Below is a small trained network, with its code and all its weights. Each question gives an input and a class and asks what happens when units are switched off, that is, made to give their printed mean instead of their output.

import numpy as np


def w(rows, s, z=0):
    codes = np.array(rows[::2]) - 128.0
    scale = np.full(codes.shape[1], s)
    scale[-1] = z or s
    return codes * scale


def f(y):
    return np.maximum(y, 0)


def log_softmax(a):
    a = a - a.max(-1, keepdims=True)
    return a - np.log(np.exp(a).sum(-1, keepdims=True))


def net(x, mask):
    res = np.array(x, float).reshape(1, 5) / 4 @ E
    y = f(res @ A[0][:, :-1].T + A[0][:, -1])
    res = res + np.where(mask, y, B[0][:, -1]) @ B[0][:, :-1]
    return log_softmax(res[-1] @ U[:, :-1].T + U[:, -1])


A, B = {}, {}
E = w([
[177,52,110,221],'x0',
[151,137,1,86],'x1',
[48,149,97,198],'x2',
[132,134,130,132],'x3',
[132,136,130,133],'x4',
],0.0095)
A[0] = w([
[118,107,144,112,254],'n1',
[44,121,72,186,67],'n2',
[41,198,125,45,51],'n3',
[112,173,168,45,86],'n4',
[94,191,148,85,251],'n5',
[135,124,65,108,57],'n6',
[115,108,78,106,74],'n7',
[174,127,167,68,87],'n8',
[117,136,9,114,75],'n9',
[129,137,210,156,37],'n10',
[199,174,58,127,97],'n11',
[200,133,149,106,209],'n12',
[109,104,69,100,99],'n13',
[61,187,118,180,168],'n14',
[35,99,92,176,69],'n15',
[135,105,194,115,90],'n16',
[251,54,165,60,84],'n17',
[155,76,135,179,74],'n18',
[71,94,201,157,50],'n19',
[62,132,224,151,50],'n20',
[124,141,71,84,118],'n21',
[165,143,71,91,86],'n22',
[131,119,196,134,185],'n23',
[168,64,68,186,84],'n24',
[185,27,108,173,44],'n25',
[92,123,214,113,72],'n26',
],0.011,0.0092)
B[0] = w([
[128,100,80,180,245],'n1',
[86,146,150,60,169],'n2',
[135,60,254,165,194],'n3',
[133,76,177,148,182],'n4',
[142,68,120,195,254],'n5',
[162,213,136,125,154],'n6',
[172,187,118,110,147],'n7',
[54,151,129,101,160],'n8',
[170,195,151,168,200],'n9',
[180,214,155,119,157],'n10',
[126,169,155,159,183],'n11',
[52,122,69,108,214],'n12',
[174,214,131,193,163],'n13',
[48,111,101,62,205],'n14',
[52,182,158,67,163],'n15',
[135,195,122,137,159],'n16',
[28,191,152,91,201],'n17',
[152,96,176,155,162],'n18',
[167,202,123,122,166],'n19',
[189,199,118,132,182],'n20',
[149,157,125,165,180],'n21',
[143,177,151,136,171],'n22',
[141,163,76,156,208],'n23',
[132,102,186,181,194],'n24',
[126,97,211,137,180],'n25',
[192,202,100,154,171],'n26',
],0.0097,0.0098)
U = w([
[184,187,109,147,42],'0',
[110,104,100,151,246],'1',
[106,105,98,149,234],'2',
[127,75,212,152,66],'3',
[42,148,134,68,55],'4',
[172,22,9,81,109],'5',
],0.011,0.012)

Each question gives the input, the list of numbers given to net, and the class t.
The units are the neurons (one row each of A and B). Each row of codes is followed by its name. A weight is (code - 128) times the scale printed after its matrix; where a second scale follows, it is the last column's (A, B and U).
mask holds one flag per neuron, in row order. A switched-off neuron (its flag False) gives its mean, the last column of its row in B, instead of its output. The means were averaged over made-up inputs and are rounded, as every weight is.
A unit's drop is (log p(t) with every unit on - log p(t) with that unit switched off) / (log p(t) with every unit on - log p(t) with every unit switched off).
The circuit of an input: a set's keep is (log p(t) with only the set's units on - log p(t) with every unit switched off) / (log p(t) with every unit on - log p(t) with every unit switched off). Starting from the 12 units with the biggest drops (on a tie, the unit counted first), units are removed one at a time, each time the one whose removal leaves the highest keep (on an exact tie, the one counted first), for as long as the keep stays at least 0.8.
units of the circuit, in order: the units of the circuit, biggest drop first
unit that matters most: the unit with the biggest drop
top k neurons: the k neurons with the biggest drops, biggest first
input [0,-6,-5,-6,6], class 0: units of the circuit, in order	n26, n23
input [-5,1,8,-2,7], class 4: unit that matters most	n14
input [8,7,3,-7,7], class 3: units of the circuit, in order	n24, n25
input [5,7,-5,4,2], class 0: units of the circuit, in order	n9, n6
input [1,-2,7,-6,4], class 4: units of the circuit, in order	n15, n14
input [6,5,1,-5,0], class 3: top 2 neurons	n24, n25
input [5,1,2,4,4], class 3: top 3 neurons	n24, n25, n23
input [-8,-3,-5,7,-2], class 3: top 4 neurons	n3, n4, n5, n14
input [-7,1,-7,1,3], class 3: top 3 neurons	n3, n4, n5
input [-7,-3,2,-4,2], class 3: top 2 neurons	n3, n4
input [0,7,8,0,5], class 4: units of the circuit, in order	n2, n15
input [8,8,-2,-8,8], class 0: units of the circuit, in order	n9, n6
input [-4,4,-8,6,0], class 4: top 2 neurons	n17, n8
input [-8,3,5,-1,-4], class 3: units of the circuit, in order	n3
input [0,-2,8,1,-3], class 4: units of the circuit, in order	n15, n14
input [-2,7,2,2,2], class 0: units of the circuit, in order	n9, n13
input [-4,-7,-3,1,-5], class 0: units of the circuit, in order	n26, n20
input [-3,0,-7,1,-5], class 4: top 2 neurons	n17, n8
input [-5,-5,-8,0,-5], class 4: top 3 neurons	n17, n8, n12
input [7,3,-5,-4,-1], class 3: units of the circuit, in order	n25
input [7,2,8,-6,1], class 4: units of the circuit, in order	n15, n2
input [-4,8,8,1,-4], class 0: top 2 neurons	n9, n13
input [5,0,-7,-5,1], class 4: top 2 neurons	n17, n5
input [-1,0,-6,-2,5], class 4: top 3 neurons	n17, n8, n12
input [-7,-2,-2,-6,0], class 3: top 2 neurons	n3, n4
input [7,6,4,4,0], class 3: top 2 neurons	n24, n25
